Below is a small trained network, with its code and all its weights. Each question gives an input and a class and asks what happens when units are switched off, that is, made to give their printed mean instead of their output.

import numpy as np


def w(rows, s, z=0):
    codes = np.array(rows[::2]) - 128.0
    scale = np.full(codes.shape[1], s)
    scale[-1] = z or s
    return codes * scale


def f(y):
    return np.maximum(y, 0)


def log_softmax(a):
    a = a - a.max(-1, keepdims=True)
    return a - np.log(np.exp(a).sum(-1, keepdims=True))


def net(x, mask):
    res = np.array(x, float).reshape(1, 5) / 4 @ E
    y = f(res @ A[0][:, :-1].T + A[0][:, -1])
    res = res + np.where(mask, y, B[0][:, -1]) @ B[0][:, :-1]
    return log_softmax(res[-1] @ U[:, :-1].T + U[:, -1])


A, B = {}, {}
E = w([
[144,119,80,179,234,102,125,120,145],'x0',
[3,38,108,163,94,115,127,218,107],'x1',
[138,107,20,163,130,153,141,78,136],'x2',
[180,117,170,254,54,54,129,76,132],'x3',
[169,192,79,116,64,36,128,190,164],'x4',
],0.0051)
A[0] = w([
[135,138,118,125,138,125,125,121,133,144],'neuron 1',
[154,131,145,137,157,142,131,92,125,73],'neuron 2',
[181,157,110,143,94,70,122,115,133,70],'neuron 3',
[122,137,87,95,195,182,136,119,129,104],'neuron 4',
[126,122,166,147,162,126,129,115,124,86],'neuron 5',
[131,132,134,120,143,145,120,122,131,229],'neuron 6',
[75,96,114,165,81,158,117,122,128,70],'neuron 7',
[163,137,149,143,176,135,128,79,134,113],'neuron 8',
[148,146,137,94,111,121,125,143,127,140],'neuron 9',
[98,111,85,150,166,96,126,171,125,102],'neuron 10',
[137,111,222,164,190,152,134,69,130,78],'neuron 11',
[146,137,132,114,121,114,127,127,131,196],'neuron 12',
[165,144,114,140,114,103,129,121,133,56],'neuron 13',
[50,92,121,167,103,118,130,162,127,212],'neuron 14',
[111,132,146,99,86,145,132,144,129,138],'neuron 15',
[123,131,123,130,142,108,126,153,127,81],'neuron 16',
[189,150,129,143,127,102,128,84,125,236],'neuron 17',
[158,169,160,70,117,126,132,135,132,120],'neuron 18',
[207,167,100,146,92,58,124,113,135,57],'neuron 19',
[129,123,157,95,87,135,137,135,115,137],'neuron 20',
[140,137,122,132,129,120,129,122,133,113],'neuron 21',
[152,171,178,56,109,138,133,151,131,90],'neuron 22',
[98,126,120,130,176,65,124,218,132,55],'neuron 23',
[139,111,212,162,183,154,130,72,123,71],'neuron 24',
[111,128,153,103,93,146,122,141,131,130],'neuron 25',
[143,130,144,127,148,140,123,103,134,112],'neuron 26',
[108,129,156,96,53,167,127,129,125,112],'neuron 27',
[157,133,84,158,114,106,126,105,128,219],'neuron 28',
[122,117,82,165,135,127,136,113,127,44],'neuron 29',
[132,135,100,108,164,160,133,103,127,169],'neuron 30',
[174,146,128,146,125,110,131,94,138,186],'neuron 31',
[111,123,41,52,249,210,126,119,124,72],'neuron 32',
[165,142,109,140,109,91,120,116,132,74],'neuron 33',
[128,133,125,122,156,80,128,176,135,97],'neuron 34',
[82,109,165,130,123,110,125,179,121,109],'neuron 35',
[129,112,58,183,115,145,133,82,123,44],'neuron 36',
[80,97,173,142,84,158,129,128,125,8],'neuron 37',
[133,145,158,88,114,126,123,143,126,65],'neuron 38',
[118,111,49,177,135,134,128,104,125,43],'neuron 39',
],0.012,0.0016)
B[0] = w([
[127,120,136,142,129,145,132,116,118,143],'neuron 1',
[151,150,71,133,110,117,113,132,97,157],'neuron 2',
[142,142,153,114,150,169,192,122,156,185],'neuron 3',
[71,122,99,146,173,190,101,137,144,196],'neuron 4',
[148,141,153,158,142,138,100,122,128,149],'neuron 5',
[132,126,113,134,124,147,105,133,131,157],'neuron 6',
[120,51,125,119,109,122,160,127,92,174],'neuron 7',
[160,160,36,140,88,137,120,120,95,175],'neuron 8',
[148,145,139,92,135,126,109,116,141,166],'neuron 9',
[111,150,112,127,125,53,134,127,163,174],'neuron 10',
[178,166,161,196,139,120,57,131,79,191],'neuron 11',
[147,133,133,112,135,142,130,133,132,157],'neuron 12',
[144,134,140,131,139,149,167,133,140,157],'neuron 13',
[69,80,151,160,108,59,157,129,122,207],'neuron 14',
[110,144,119,77,91,141,131,109,111,171],'neuron 15',
[121,151,112,129,130,109,135,131,130,141],'neuron 16',
[198,151,101,146,124,150,171,134,119,196],'neuron 17',
[162,117,142,60,144,133,80,132,160,190],'neuron 18',
[162,150,163,126,157,181,211,130,162,204],'neuron 19',
[124,125,138,70,110,136,123,132,114,171],'neuron 20',
[135,125,135,139,124,139,140,132,124,140],'neuron 21',
[158,121,153,47,131,116,62,125,166,201],'neuron 22',
[82,215,97,148,105,66,148,130,152,182],'neuron 23',
[172,164,153,191,134,117,62,133,80,186],'neuron 24',
[112,135,129,86,94,144,129,121,108,167],'neuron 25',
[140,137,98,144,114,126,106,124,120,151],'neuron 26',
[101,113,111,57,100,165,140,140,80,185],'neuron 27',
[168,95,120,137,155,126,158,118,158,178],'neuron 28',
[152,93,124,108,131,102,103,129,166,156],'neuron 29',
[96,135,97,142,153,163,104,134,120,176],'neuron 30',
[176,142,108,142,120,149,172,129,119,179],'neuron 31',
[3,124,90,166,218,233,99,133,170,255],'neuron 32',
[144,131,144,127,144,149,172,131,146,163],'neuron 33',
[113,184,86,119,133,97,132,124,139,160],'neuron 34',
[78,173,178,152,111,96,148,131,120,179],'neuron 35',
[172,53,86,105,141,114,98,133,159,175],'neuron 36',
[104,83,161,148,118,160,152,130,64,171],'neuron 37',
[144,126,144,88,119,110,97,120,148,163],'neuron 38',
[147,71,114,103,139,88,90,118,181,176],'neuron 39',
],0.033,0.008)
U = w([
[146,167,172,1,98,145,67,129,150,191],'0',
[156,13,87,131,140,40,125,108,204,3],'1',
[228,192,85,190,128,142,49,104,64,51],'2',
[36,131,45,164,233,214,84,153,172,208],'3',
[107,120,235,204,112,94,82,146,62,93],'4',
[215,161,135,130,162,188,249,117,187,250],'5',
[65,218,113,149,89,6,167,161,169,175],'6',
[66,72,159,93,42,123,185,140,52,2],'7',
],0.0044,0.00063)

Each question gives the input, the list of numbers given to net, and the class t.
The units are the neurons (one row each of A and B). Each row of codes is followed by its name. A weight is (code - 128) times the scale printed after its matrix; where a second scale follows, it is the last column's (A, B and U).
mask holds one flag per neuron, in row order. A switched-off neuron (its flag False) gives its mean, the last column of its row in B, instead of its output. The means were averaged over made-up inputs and are rounded, as every weight is.
A unit's drop is (log p(t) with every unit on - log p(t) with that unit switched off) / (log p(t) with every unit on - log p(t) with every unit switched off).
The circuit of an input: a set's keep is (log p(t) with only the set's units on - log p(t) with every unit switched off) / (log p(t) with every unit on - log p(t) with every unit switched off). Starting from the 12 units with the biggest drops (on a tie, the unit counted first), units are removed one at a time, each time the one whose removal leaves the highest keep (on an exact tie, the one counted first), for as long as the keep stays at least 0.8.
circuit, biggest first: the units of the circuit, biggest drop first
k most important neurons: the k neurons with the biggest drops, biggest first
drop when u is switched off: that unit's drop, to one decimal
input [-8,6,-7,-6,7], class 0: circuit, biggest first	neuron 22
input [-6,6,8,7,-7], class 1: circuit, biggest first	neuron 36; neuron 39
input [-3,7,4,6,-6], class 7: circuit, biggest first	neuron 37; neuron 7
input [-2,2,5,4,2], class 1: circuit, biggest first	neuron 36; neuron 32
input [-2,-3,-4,-5,0], class 0: 3 most important neurons	neuron 22; neuron 18; neuron 38
input [-4,-4,-8,3,6], class 0: 2 most important neurons	neuron 22; neuron 18
input [-7,2,-2,5,-6], class 7: 2 most important neurons	neuron 27; neuron 7
input [0,-7,-6,-7,4], class 0: 4 most important neurons	neuron 22; neuron 18; neuron 38; neuron 9
input [1,-1,-5,-2,-6], class 2: 2 most important neurons	neuron 11; neuron 24
input [-4,-6,-2,7,-1], class 5: 2 most important neurons	neuron 19; neuron 3
input [7,-4,-3,0,-7], class 2: 2 most important neurons	neuron 11; neuron 24
input [0,8,0,8,2], class 1: 2 most important neurons	neuron 7; neuron 36
input [1,-3,-2,-3,4], class 0: 2 most important neurons	neuron 32; neuron 22
input [3,5,4,7,8], class 5: circuit, biggest first	neuron 19
input [-7,5,-7,0,6], class 0: drop when neuron 22 is switched off	0.9
input [-2,3,2,0,3], class 6: drop when neuron 32 is switched off	0.2
input [3,-1,-2,6,-2], class 2: drop when neuron 11 is switched off	0.1
input [-6,0,1,0,-1], class 0: drop when neuron 14 is switched off	0.2
